Each row is shifted at random along 4 fixed directions that mean nothing.
Known rows, with every step that occurs
w-g-z-b-f-s-h: [ 208 -240 -310  452 -178 -226  -57  149  156  -77   15   25   94   70
 -325  231  140 -390  -83   96 -167 -141  138  -78  -33  191 -175  -18
 -409  199   41   27  -85 -297  -15 -113  343  287   18 -140   72 -211
 -127    8  127  -65   71 -185  -38  -14   54   46 -105   82  168  253
 -105]
z-g-b-f-s-h-a: [ -28 -101   99  230 -176 -297   -1  102  474   24 -103  105  -12  186
 -103  200   35 -369 -189 -154  152   58   43  171  175   73  123 -105
  302 -267  -96   29 -173 -108 -217    5  -74 -198  282 -211 -266  -80
  196  266  101    6   33  252 -234  208  -69 -280 -131 -240    4 -349
  -99]
w-g-b-f: [ 244   -2 -188  542   24  -65  -44  134  155 -268    2  231  -78  -73
   96  260  179 -342 -342 -347  441  216 -331  115    0   94   98 -122
 -158  -36   26  -95 -256  -91 -128  141   85   26 -135 -250 -103 -246
  245  134   52  -66  176  146  -76   90 -374  -66 -180   29  -24 -270
  199]
g-z-b-f-s-h-d-a-w: [ 273   39  -96  347  113 -109  125   19  -40 -139  331   58 -192  227
  403   89 -265  -83 -321 -265  292   23 -315   54  -48  231  240 -110
   -9 -112  260 -154 -174  -55 -135 -135  -79  -14 -201 -103 -166 -411
  230   41  -77  159   74 -210   33  -79    3 -130  146  147   26 -388
  218]
h-s-z-w-g-b-f: [-305  -28  244  111  -62 -179  109  162  102  155  -77  -21  -74 -102
 -167  125  142 -110  -58   51   -5   50  237   56  187 -152   55  -52
  244 -177 -215  -33  -81  -72 -170  218  -14 -261  327 -127 -193   98
   44  206  168   10  127  138  -59  206  -42 -242  -65 -346   50  -73
 -171]
b-h-d-a-f-g-n-s-z-w-q: [ -96 -134   28  253 -167 -225   60  172  118   85  -52  -13    3   57
  -58  155  -31 -189 -121  -23   -2  -56  183   40  118   84   60 -108
  196 -191  -58   25 -285  -99 -151   19   50 -111  249 -117 -278 -132
  121   88  159   62   27   61 -211  149   60 -290   72 -247   24 -209
 -103]
w-q-f-h: [-329 -162  348  179 -100 -201 -243  156  448  181 -382  116 -183  -47
 -379  133  153  104 -352   -7  204  181   -4  122  257 -404  210    0
  658 -189 -430   34  165  -86  -86   15 -190 -340  374 -417  -45  237
 -129  197  213 -162  122  481 -463  295 -336  -44 -313 -482 -213 -620
  -73]
z-g-b-h-a: [-305 -124  182  -37  -51 -225  141   41  185  281 -104 -113  -30  118
 -268   83   -9  -94   95  116 -210   -2  335   -4  113  -32   58  -17
  250  -33 -168  -19   49 -134 -127   61   11 -155  350  -94 -134  131
  -78  168  156   76  -10   61    0  197   94 -201   -4 -322  100  106
 -258]
w-z-b-h-d-a-q-f-s: [   6  -71  241  266  214   95   38   30 -132 -111  206  -46 -511   28
  161  -97 -325  633 -402  -46  445   60 -404  -25  -61 -203  424   -7
  342 -159   93 -283  300 -104  120 -283 -138 -185 -133 -326  -63 -122
   38 -119  131   28  195   16  -94  -42 -219  109   39 -221 -307 -734
  343]
d-a-q-b-h-f: [-516 -275  167   37  160  -68  -32  151   46  441 -201 -244 -282   90
 -564   64   50  306   51  522 -493  -99  253 -325   28 -351   20  -24
   51  471 -382   10  644  -99  -34   -4  105   36  111 -152  296  213
 -642  114  219  -39   15  -53  144   99   13  173 -249 -216  101  256
 -116]
q-f-h-d-a-w: [  35  117  204   36  173  -21  168  -67 -217   19  308  -53 -380  129
  508 -171 -376  406 -256 -234  361   70 -260   78   -8   65  449  -54
  395 -234  192 -267   35   49  -66 -168 -230 -298 -164  -58 -260 -238
  111   -7  -69  278  108  -65  110  -30    6  -91  241 -139 -122 -602
  212]
b-g-w-q-f-h: [-102  -17  241 -133 -202 -319  217  -38 -185   70   96  -52  -68 -182
  221 -258 -148  243   83 -270  162  -99  231  109   42  248  195   96
  407 -444  163 -110 -287 -124   53 -180   69 -313  208    7 -521   17
   76  -50  137  338   78  -30  136   90  150 -228  454 -526  -23 -163
 -151]
q-w-d-a-f-h-s-g: [  81  -82   86  305   86  125   24   78  -70  -29  190 -125 -468   26
   53  -47 -121  412 -337  122  232  110 -169  -97  -61 -191  341 -102
   99   31  -62 -264  357  -93  -17 -153    3 -115 -239 -235   58 -202
 -166   -3   63   24  289   74    4  -13 -122  147 -182  -80 -266 -531
  165]
n-f-s-g-w-z-b-h-a: [-594 -125  446 -224  -18 -117  207   65 -127  427  -35 -329 -202  -30
 -331  -76  -37  345  186  401 -301 -122  557  -38  136 -254  115   -7
  429  -91 -243 -166  299 -147  -69   56   27 -301  457  -34 -133  231
 -248   89  244  137   79   19   64  212  223 -140  105 -526  -13  105
 -360]
d-w-q-f-s-g: [ -53 -200   -5  269 -101 -126  -95  170  333   97 -132   47  -40   16
 -284  117  141 -122 -199   84   20   21   54  -39  135 -105   13  -28
   88  -25 -223   51   56 -105  -34  -90   48  -86  181 -222   27  -29
 -135  147  121 -118  119  215 -210   85  -96  -21 -250 -198  -43 -217
  -82]
b-f-s-h-d-a-w: [-224   20  200   70   93 -149  120   55   70  228   20  -45 -145  217
   85   22 -188   55 -160   -1   -2   -1   12   28  136    0  210  -61
  328  -94   -8  -16   12   15 -169  -31 -180 -217  137  -96 -128  -91
   10  159   20  145   15  -36  -36   64  112 -206   65 -140   83 -264
  -19]
z-g-n-s-h-f-a-d: [ -16   30  315  240  -56  -18   26   54  199  -34   67   19 -312  183
   78  166 -265   39 -426 -125  359  173 -227  176  149 -200  424  -48
  452 -369  -78  -73    8 -118 -162  -43 -313 -264   40 -330 -183 -188
  204   70   75   73  248  178 -336  141 -182 -133 -169 -183 -259 -818
  207]
d-a-w-z-g-n-f-s-h-b: [  32 -223  -45  294  -43  -79  -24  183  -32   68  158 -172 -232  182
 -181  108  -39   57 -154  258  -29 -171   86 -130  -54 -118   98  -83
 -139  192  -44 -166  252 -135  -75  -88  154   93 -102 -113   35 -205
 -202   -4  142   71  158 -102   41    3   35   85  -76   50   -4 -151
   69]
w-z-g-n: [  25  -69  193   49  -25  133  109   60  -96   37  251 -128 -304 -134
 -160  190  -92  128 -231  154  140  237   58   15   29 -395  247   79
  256 -179 -248 -351  239 -309  -66  170 -104 -164  -12 -224   85   99
  -13 -157  110  -87  323   67 -147  173 -221   88 -104 -203 -258 -306
  -15]
q-b-f-h-a-d-w: [ 151 -130 -191  461  190  -16 -134  170  148  -35   89   63 -196  206
   14  185  -61 -109 -449    9  137   53 -342 -132  -32  -63  167 -135
 -176  273  -76  -34  149  -50 -124 -117    2  156 -266 -200  209 -275
 -179  131   -8  -42  103  -50  -53  -71 -196  142 -237  230   10 -315
  264]
s-g-z-b: [ 444  -23 -239  210  -94 -173   94  -66 -108 -258  395   39   20    9
  274  103  -75 -270   -9 -300  207  -20   30   99  -82  318  -40   33
 -211 -186  249 -174 -376 -142  -13 -102  118   37  -63   60 -264 -319
  195  -90  -76  122   81 -176   96  -38   27 -124  169   38   62   56
    2]
z-g-w-d-h-s-f-a-q: [-303 -283  180  190   17  -87   16  164  173  325 -167 -149 -179  216
 -457  153 -255  206 -113  297 -236  -48  115 -200  122 -274  135    8
  275  110 -279   64  316 -153  -38  -87  -72  -17  154 -284  145    6
 -322   -6  210  -29  176   41 -188  100   42  -43 -168 -143  -86 -174
   16]
n-f-g-z: [ -69 -120  156 -192 -128  -74  396  -37 -368  146  444 -255  -83 -246
   45  -77 -178   77  141   88  -78 -146  179 -100  -69  132  142  131
   -3 -220    1 -290  -40 -342   93  -83  231  -67   13   92 -219  -90
  -14 -184   66  262  181 -309  325   58  112  -26  448 -229  -41  247
 -108]
q-b-h-a-w-g-n-s-z: [-124  -52   76  203 -111 -106   80  149  204  154   48  -65  -91   91
 -162  242  185 -316 -162  224 -181   53  196    5  113  -67   99 -117
   73  -47 -215  -55  -29 -162 -148  101   42 -130  287 -144  -48  -83
   66  179   97  -57   22   24 -185  146  -13 -141 -138 -210   70 -135
 -246]
n-f-s-z-b-h-d: [-383  -53  290  -11  -71 -109  103   63  -66  216   13 -218 -174   12
 -157  -17 -108  166    5  250 -168 -152  331  -49   63 -103  106  -22
  188  -62  -99  -15   67  -97  -95  -20   35 -160  254  -38 -150   41
 -190   98  155  112   47  -42    1  100  161 -130   25 -343   59   12
 -140]
q-w-z-g-b-f-s-h: [-118 -113  157  335 -113 -166 -132  201  368   47 -136   63 -109   33
 -400  252  200 -142 -332  152   38  135  119   86  184 -293   52  -31
  269  -81 -290  -14  118 -199 -138   66  -39 -153  309 -369   65   91
  -54  188  180 -209  166  203 -379  173 -181  -42 -330 -241  -71 -359
 -165]
b-h-a-f-s-g-n-w-d: [-231  160  399  -80 -177  -81  272   45 -266  117   87 -167 -145  -75
  266 -117 -204  203  -35  -81  190  -13  309  199  140   33  353  -27
  484 -495   74 -145 -289  -42 -135   84 -103 -409  240   11 -519  -75
  216   -6  137  342  203   78  -65  169  186 -338  286 -475  -61 -421
 -144]
b-g-n-s-z-w-q-f-a: [  -1 -219    2  196 -173 -265   51  115  201   27  -16   64   -3   80
  -74   87  -95 -162 -141 -121  105  -80   16   79   97  150  157   -9
  196 -276   37  -16 -161 -224   38 -234   34 -112  245 -169 -284 -126
  128   24  180   44   41   79 -169   55    1 -142   91 -300  -43 -319
   -9]
z-g-b-h-d-a-w-q-f-s: [ 125 -216  -61  386  -82 -248   20  116  307  -40  -18   95  -24  178
  -63   78 -148 -134 -261 -158  162 -105 -166   -8   41  126  125  -15
   33 -146   93   60 -149 -166   51 -290   26   34  111 -275 -169 -181
  149   43  173   26   34  -37 -207  -36  -20 -104   42 -107    0 -387
  111]
f-s-g-n-w-q-b-h: [ 138  -22 -150  368  -23 -135   26   98   60 -149   28   55  -27   35
   13   77  134 -155 -160 -119  114   53   36    4  -68  188   21  -62
 -164   28  149  -39 -197 -129  -11  -74  193   71   82 -183 -101 -105
   70   65  139   39   20  -55  -40  -12  -88  -47  -14 -144  110  -86
  -69]
n-f-s-h-a-q-w-z-b: [-248  -95  299  116   -9 -180 -107   78   67   97  -50  -70 -223   99
 -112   22  -14  266 -130   87  105  -21  230  115  173 -286  133  -55
  490 -204 -119 -138   87   24  -42  -72 -159 -333  386 -157 -220   38
   -4   80  181   24   22  193 -292  144  -29 -139  -60 -397 -131 -450
 -108]
q-b-h-d-a: [  19  -72  -95  188   34 -209   62   33  282   57 -101  141   19  226
  179  101  -59 -226 -144 -269  175  104  -97   99   48  264  168  -64
  198  -68   12   73 -269   31 -186  -69  -49 -113   32  -83 -270 -148
  123  226  -32   97  -66  141  -76   89  -23 -254   27 -144  156 -230
  -16]
d-w-z-b-g-n: [ 292   23 -206  286 -126 -211  117   83  139 -170  169  163  112  -14
  167  298   81 -616 -188 -340  222  135    2  134   24  224  -13   -5
 -120 -254   98  -54 -516 -180 -193  156   32   -6   27  -81 -229 -182
  357   64   15   61   63  -43  -90  114 -120 -240   61    4  114  -46
  -40]
n-s-h-d-a-w-g-b-f: [ -56  -68  -15  216   65   43  198  118 -274   85  140 -179 -203  -33
  -58   -1  -38  181   -7  158  -64  -50   94 -120  -72  -14  141  -46
 -168  176   -5 -187  146 -141    3   39  212   59 -124  -87   -7 -161
 -179  -43  139  126  228 -179  231  -17   56   50   50  -66   33   39
   23]
b-g-z-w-d-h-f: [-119 -107   67   89  -53 -136  116   81  -68  135   78 -106 -181 -104
   36   43  -25   43  -67   37  -18  -40  110  -51    6   -1  121  -67
  107  -32 -165 -121   -5  -91 -178   81  108  -82  -92   -8 -144  -91
 -153   94   72  146  103  -39  125  146   10  -92   87 -164   22    8
  -55]
d-h-s-g-z-b-f: [  26  -99  -77  266   78  -52   83   74  -68  -40  177  -48 -172  -73
  -62  150   92  -56  -77   79  -62  -29   35  -88  -69  -32  -22  -52
 -222  131  -67 -131   89 -158  -69   45  166   77  -68  -85   75 -120
 -166   62   62  -23  117 -167  150   35  -60   36  -61  -23   84  178
   -2]
h-a-q-b-f-g-z-w: [-130  -79  237 -160  -62 -269  310  -32 -223  116  387 -182  -84  -27
   94  -90 -274  121  112   14 -107 -165  295  -48   27   81   85   69
  206 -314  101 -179  -92 -187   12 -162   11 -184  267   71 -310    6
   41  -57  100  252   26 -272  184   16  212 -197  389 -309   37   73
 -142]
b-g-n-s-h-a-d: [-263  -14  291    4  -22   10  184   51  -47  242   31 -230 -246  199
 -147   42 -251  189  -43  257 -194   44  222  -75   76 -149  290  -10
  246  -19 -118  -40  204 -128 -119    4  -90 -141   96 -131  -57  -24
 -155   11  122  160  150  -41  -27   94  124  -81  -73 -233  -23 -187
  -64]
s-h-a-d-w-g: [ -87 -243 -126  312  -42 -106  -84  176  164  186 -202  -34  -20  131
 -290  109  114 -100  -81  160 -126    2  173 -109  100  -85    8 -114
  -65  247 -215   11   43  -26 -126  -13  147   62   27  -95   27 -116
 -206  138  126   33   67  126 -119   99   10   -2 -211  -56   35  -25
 -108]
b-f-s-h-d-w: [-133  -70    9  116  -56 -192   35  166  175  203   -7  -48   45   59
  -41   66  -12 -262 -143   69  -97 -104  142  -48  124   73   28  -78
   57  -19 -133   77 -134  -39 -201   22   35  -57  112    8  -70  -78
 -138  214   39   71   10   -1  -16   62  112 -164   -5  -82  179  -13
 -107]
g-w-d-h-b-f-a: [-227 -174  146  141  -33 -223   36  175  116  137 -116   28  -51   74
 -121   92  -93  -13 -160  -62  187  -33    9   68  126   -8  182  -12
  296 -144  -58  -10  -38 -118 -131  -41  -21 -143  158 -161 -203   -4
   -8  130  166   79  144  156  -67  129  -28 -171   42 -231   17 -231
   36]
h-f-g-z-b: [-202 -157  264   90  -58 -202  -83  103  326  126  -34   18  -68   17
 -349  275   97 -180 -163   56   74   76  141  101  228 -384    5   54
  353 -216 -365  -33   60 -133 -143   94 -174 -219  390 -233  -58  143
   -5  165  118 -107  115  217 -304  250 -209 -126 -228 -252  -99 -219
 -120]
f-h-b-g: [-215 -168  -21  302   91 -123  -61  118  122   80 -117  -16 -125   30
 -315  152  181  -55 -126  140  -35    8   40 -124  -21 -126  -49  -49
 -154  266 -120   -1  154 -101  -77  -15  176   68   67 -206  109    4
 -205  194  157  -38   15   31   46  105 -176   34 -226  -58   51  166
    9]
f-a-d-w-g: [ 172 -145 -206  370   25  -54  -19   86  -18  -61   19   55  -57   60
  106   16  -36  -34 -190 -162  260   29 -140   -5    3  123  115  -91
 -107   48   86 -119 -174  -22  -33 -135  123   49 -169  -72 -135 -306
   69   19   50  130  103   54  -40    0  -70  -14    7   24  -54 -217
  126]
h-d-a-q-w-z: [-138 -391 -126  396   73 -106 -133  221  124  212 -142  -77 -157  189
 -407  191  -56   77 -237  361 -225   11    4 -299    1 -167  109 -114
  -55  395 -212  -44  297 -159  -10 -154  141  155  -10 -205  216  -41
 -270    5  197 -151  -26  -16 -192   -7  -74  126 -193    0   -4  -78
    8]
f-g-n-w-d-h-b: [ -74 -255  -89  208  -84 -146  -28  220   47  182  -26 -150  -27  152
 -239  103   31  -84  -61  229 -102 -181  212 -163  -16  -78   29  -37
 -161  255 -152   -9   78  -62 -126  -12  201  145  -62  -40    0  -95
 -298   67  155  132  107  -12   41   57   52   10  -51   24  136   41
  -17]
h-s-g-w-d-a-q-f: [  -1 -169    1  144 -100 -265  139   56  196  156  -57   10  -61  206
   53  -12 -208  -21    6 -119 -126  -77   58  -99   64  193  191  -37
  151  -97  -16  118 -111  -29  -20 -217  -26  -87   83  -63 -257 -162
  -38   55   84  177   -3  -17  -14    3  149 -186   86 -237  101 -229
  -33]
b-g-z-w-q-f-a-d: [ -46 -378 -126  542  -88 -249 -175  225  496   94 -269  133   23  343
 -542  412  -98 -363 -338  125 -171    8 -106 -148  120 -116   52  -36
 -104  205 -209  264   67 -261  -73 -206    5  232  132 -389  166 -129
 -130  112  197 -174   54   10 -411   19 -123   20 -377   67   27 -208
  110]

Rows
[ 144 -181 -163  395   10 -106  -40   69   76 -104  145   -8 -196   95
    9  146   -8 -143 -247  -12  129  -88 -194  -21  -95  144  128 -155
 -183   97   76 -165   63 -198  -29 -173  184  115 -115 -147  -16 -327
  -24   65   69    1   39  -70   39   19 -105   55  -50   46  -34 -124
  146]  n-s-z-b-f-h-a
[-177  -74  108  124  -15 -235   68  139  265  238  -21   -9   38  181
  -97  174  -31 -285 -158   56 -128  -14  166  -11  187  -50   32  -45
  191  -84 -196  117 -145  -40 -237   40 -108 -124  258  -89  -73  -49
  -18  248   39   63   24  -13 -164  116  103 -253  -45  -93  142 -104
 -161]  f-s-g-z-b-h-a-d-w
[ 459 -162 -396  690  -61  -86  -23  137  284 -271  165  149  -11  159
   75  273   -5 -530 -476 -218  310  -83 -459  -10 -113  267  101 -127
 -491   22  197  -46 -245 -262   35 -223  196  330 -221 -292   10 -528
  269   14   88  -10   77 -182 -177 -105 -199   66  -52  286    5 -347
  296]  q-b-h-d-a-w-g-n-f-s
[   3 -116   26  238   41 -169    3   68  145   40   88   -8 -148  196
  -70   72 -152   18 -220  -15   -1    5  -20  -74   34  -62  144  -25
  100  -55   33  -47   77 -122   66 -232  -87  -40  169 -227  -17  -95
  -42   12  142   34   13  -67 -142  -52  -59   -4  -46 -130  -44 -333
   58]  z-b-g-n-f-a-q-w
[ -20  -37  225  119  -99  -35  115   93 -119  -31  176 -161 -297   21
   64 -114 -299  345 -161   20  220  -13   79  -10    3  -38  318  -29
  256 -242   54 -153   50 -121  -65 -140   -2 -163  -14 -132 -260  -71
  -57  -37  144  158  231   54   -6   -5   42  -67   46 -299 -157 -459
   61]  z-b-g-w-q-f-s-h-d
[-360 -210  225   66  -64 -157  -10  183   70  287 -168 -140  -88   75
 -283   36 -129  197  -60  236 -113  -41  317  -44  190 -170   92  -41
  456  -96 -219   -5   50  -54 -107   -6  -37 -208  335 -122 -133  109
 -167   49  209    0   55  170 -226  153  104 -204   -3 -366  -34 -184
 -158]  f-a-d-h-s-z-w-q
[-132  -72   51  293  -72 -149    3  151  178   98  -23  -60 -134  -49
 -183  212  201 -270 -167  114  -74  -14  104   -4   82  -91   16 -157
  -29   14 -222  -58    1 -140 -173  162  108  -42  153 -157  -35  -99
  -27  216  147  -22   57   13  -63  173  -98  -97 -165 -128   30  -44
 -112]  n-s-z-w-g-b-h-f
[ -28  229  319   58  -78  -45  227   32   -6  -24  278  -83 -195  -82
  346    2   -9 -102 -241 -154  286   98   47  183  100  -38  310 -106
  315 -503   -8 -207 -244  -59 -129  117 -150 -350  212 -117 -314 -139
  297  123   69  216  150   52  -94  141  -99 -248  120 -314 -114 -555
  -72]  a-q-b-f-h-s-g-n-w
[-133 -120  253  194 -105 -206  102   92  141   79  -17  -16 -183  205
  -43   54 -308  108 -212  -38   66   15   13   -1  123  -27  305  -24
  346 -255   -1   55  -51 -135  -89 -196 -145 -179  175 -228 -254  -89
   80   54  160  130  128   25 -213   48   61 -190    2 -282  -81 -494
   50]  b-h-s-g-z-w-q-f-a-d
[-220 -139  127  175   82  -15  -12  228  -37  182 -153  -55 -121   23
 -140   33 -144  239 -179   37  163   84    5  -50  130 -155  195  -27
  342  -12 -158  -43   39   -8  -86   57  -43 -133   64 -184  -76   29
 -133    3  170   25  200  203 -121   96  -84 -101  -27 -214  -82 -325
   81]  g-b-f-a-d-w-q
[ -76 -189   36  329 -168 -297   80  198  225   58  -52   38   42   54
 -131  217   83 -342 -174  -22   38   11   82   12  118   85  101 -129
   95 -166  -96  -12 -276 -186 -149    1  120  -54  251 -172 -244 -119
  254  156  194   45   18   46 -220  152  -59 -249   48 -191   19 -185
 -154]  n-s-h-a-q-b-f-g-w-z
[  11 -173 -100  357   -1 -160  -14  125  118    2 -104   60  -69  106
   38   -8    8    4 -158 -152  211   20  -45  -40   29   89  119 -132
   25   26   28  -34 -184   43  -76 -139  106  -24   -7 -122 -218 -182
   59  141  130  136   26  150  -87   45  -67 -110  -23 -142  -20 -278
   44]  f-a-q-b-h-d-w-g
[ -80 -108  152   47 -183 -259  190  -44   70   81  162  -72 -118   74
  149  -37 -107   22   18  -28  -73 -142  261   64   65  108  110  -53
  265 -326   -1  -58 -218  -57  -61 -193   -2 -263  247    6 -384 -189
  106  115   60  188   -9  -49  -69  103  210 -287  204 -364   -9 -175
 -180]  n-f-a-q-w-d-h-s-z-g
[ 148 -216 -270  342  108  -88    5  146  -42   71  206  -75  -55  172
  -94  179 -165 -182 -214  138 -150 -148 -102 -218  -73   70    6  -36
 -372  310    2  -27   85 -201  -53 -152  155  307 -229  -60  209 -297
 -252  -18   21   44   96 -350   99 -123   67  123   -9  302  127  121
  142]  g-z-b-h-f-a-d-w
[  73 -254  -64  471  227   56 -128  183  121   19  133  -55 -415  233
 -278  190 -142  273 -449  271  -21  130 -241 -278  -76 -364  223  -83
  -37  341 -203 -138  563 -174   11 -219  -32  141 -163 -389  379 -102
 -369    1  110 -186  185  -61 -145 -107 -248  296 -363   89 -177 -449
  208]  s-f-g-z-b-h-d-a-q-w
[ 101    6   11  276   80  151  184   96  -26  -20  220 -133 -203   19
   85   89  -89  -49 -278   41  169   53 -178  -15  -38  -54  275  -69
  -71 -106  -10 -195   23 -194   52  -34   31   23  -53 -229    0 -243
  111  -51  142   61  158  -91  -63   -5 -150   29  -11  -43 -124 -381
  139]  h-f-a-d-w-q-b-g-n-s
[ 225 -157 -217  570   81  -91   67  104  217 -102  130  -46 -148  184
  -75  173  -65 -244 -297   54  -30  -12 -193 -205 -118  100   72 -176
 -387  187   92  -75    3 -211   -3 -139  174  264  -90 -253  119 -264
   92   56  160  -43  -32 -243  -56  -82  -88   14 -108  176   47  -92
  111]  a-q-w-z-g-b-h-s
[-107  -41  196   18  -96   20  241  126 -414   96  186 -271 -155  -93
   12 -128 -249  346   11  140   81  -92  269  -26    2  -19  259   40
  114 -160   55 -196    2 -178  -15  -40  132  -87    3   -1 -241  -77
 -100 -157  172  249  321  -86  131    2  181  -64  221 -252  -57 -131
  -55]  n-s-h-b-f-g-w-d
[ 103  -14  -23  194  -44 -100  143   30 -230 -117  258  -36 -122  -64
  238  -69  -73   96  -65 -103  179  -98   50   16  -41  210   55  -10
  -77 -159  237 -130 -206  -71  -13 -148  139  -96  -61   16 -247 -268
   78  -15   24  181  151 -135  142  -39  122 -120  181 -120   16  -45
   30]  a-d-w-z-b-f-s-g
[-303 -210  161  157 -132 -287  -98  172  360  224 -283    9  -76   58
 -329   84  107  -52  -80  135 -218  -49  268  -38  207 -146   51  -97
  312  -63 -291  121   65  -54  -81  -54  -29 -197  431 -159 -126  142
 -172  205  223  -81  -77  209 -250  152   -2 -132 -182 -455   61 -205
 -213]  b-h-s-z-w-q-f
[-557    0  512 -172  -60 -246  126   62  179  336 -192  -96 -129   30
 -172   39   61   86   51   77  -42  122  462  174  281 -223  160  -64
  739 -340 -285  -62   -5   -4 -275  205 -202 -523  600  -99 -334  289
   53  299  169   92   14  325 -173  357   59 -390  -16 -628  -12 -197
 -400]  s-g-w-z-b-h-a
[ 296 -271 -391  599 -160 -333  -22  127  474  -61  -69  184   43  323
  -44  319   18 -586 -212 -140 -204 -111 -127 -127  -34  304   20 -167
 -353  145   -1  223 -256 -150  -73 -232  146  262  -29 -182  -62 -418
   54  152   73   -5 -107 -158 -188  -30    6  -98 -125   90  203 -142
   39]  b-h-s-z-g-n-w-d-a-q-f
